Below are the code and all the weights of a small trained network. Each question names an input and a class and asks about switching units off, where a switched-off unit gives its printed mean instead of its output.

import numpy as np


def w(rows, s, z=0):
    codes = np.array(rows[::2]) - 128.0
    scale = np.full(codes.shape[1], s)
    scale[-1] = z or s
    return codes * scale


def f(y):
    return np.maximum(y, 0)


def log_softmax(a):
    a = a - a.max(-1, keepdims=True)
    return a - np.log(np.exp(a).sum(-1, keepdims=True))


def net(x, mask):
    res = np.array(x, float).reshape(1, 4) / 4 @ E
    y = f(res @ A[0][:, :-1].T + A[0][:, -1])
    res = res + np.where(mask, y, B[0][:, -1]) @ B[0][:, :-1]
    return log_softmax(res[-1] @ U[:, :-1].T + U[:, -1])


A, B = {}, {}
E = w([
[145,117,177,234,247,243,150],'x0',
[96,97,118,166,97,103,175],'x1',
[71,58,235,7,151,128,186],'x2',
[89,115,100,127,117,162,130],'x3',
],0.011)
A[0] = w([
[181,182,57,231,115,130,83,5],'N1',
[131,122,96,147,150,109,101,115],'N2',
[79,96,217,72,166,127,164,58],'N3',
[122,62,212,46,149,144,180,12],'N4',
[159,105,121,98,74,133,126,176],'N5',
[118,164,125,138,143,85,150,45],'N6',
[119,157,65,21,23,40,102,223],'N7',
[90,135,159,158,96,75,182,205],'N8',
[140,111,197,251,241,228,180,212],'N9',
[173,190,44,214,123,127,105,31],'N10',
],0.014,0.0022)
B[0] = w([
[87,168,105,79,138,146,212,205],'N1',
[105,129,145,147,115,102,146,146],'N2',
[81,147,142,127,116,171,206,197],'N3',
[80,184,99,117,108,121,213,205],'N4',
[130,103,175,135,140,102,116,157],'N5',
[145,94,108,127,119,156,151,135],'N6',
[189,82,120,165,149,131,32,252],'N7',
[138,158,113,129,150,132,98,156],'N8',
[198,82,118,141,130,93,5,232],'N9',
[72,140,178,117,107,136,207,201],'N10',
],0.014,0.029)
U = w([
[195,34,90,156,126,112,2,252],'0',
[38,168,103,112,90,148,252,4],'1',
],0.0092,0.0016)

Each question gives the input, the list of numbers given to net, and the class t.
The units are the neurons (one row each of A and B). Each row of codes is followed by its name. A weight is (code - 128) times the scale printed after its matrix; where a second scale follows, it is the last column's (A, B and U).
mask holds one flag per neuron, in row order. A switched-off neuron (its flag False) gives its mean, the last column of its row in B, instead of its output. The means were averaged over made-up inputs and are rounded, as every weight is.
A unit's drop is (log p(t) with every unit on - log p(t) with that unit switched off) / (log p(t) with every unit on - log p(t) with every unit switched off).
The circuit of an input: a set's keep is (log p(t) with only the set's units on - log p(t) with every unit switched off) / (log p(t) with every unit on - log p(t) with every unit switched off). Starting from all 10 units, units are removed one at a time, each time the one whose removal leaves the highest keep (on an exact tie, the one counted first), for as long as the keep stays at least 0.8.
circuit, biggest first: the units of the circuit, biggest drop first
top k neurons: the k neurons with the biggest drops, biggest first
drop when u is switched off: that unit's drop, to one decimal
input [-3,7,-5,-7], class 1: circuit, biggest first	N9
input [-4,1,4,7], class 0: top 3 neurons	N7; N1; N10
input [3,6,-4,6], class 1: top 2 neurons	N7; N1
input [-4,-6,-6,2], class 1: top 3 neurons	N9; N1; N10
input [-8,-3,8,8], class 0: top 2 neurons	N7; N1
input [8,5,8,-2], class 0: top 2 neurons	N9; N1
input [-4,-8,5,5], class 1: top 2 neurons	N9; N4
input [6,1,-8,2], class 1: top 3 neurons	N1; N10; N7
input [-2,-6,-3,-1], class 1: drop when N9 is switched off	2.5
input [-7,1,7,3], class 0: drop when N10 is switched off	1.9
input [-1,-2,2,1], class 1: drop when N9 is switched off	6.7
input [0,4,-5,-4], class 1: drop when N7 is switched off	0.0
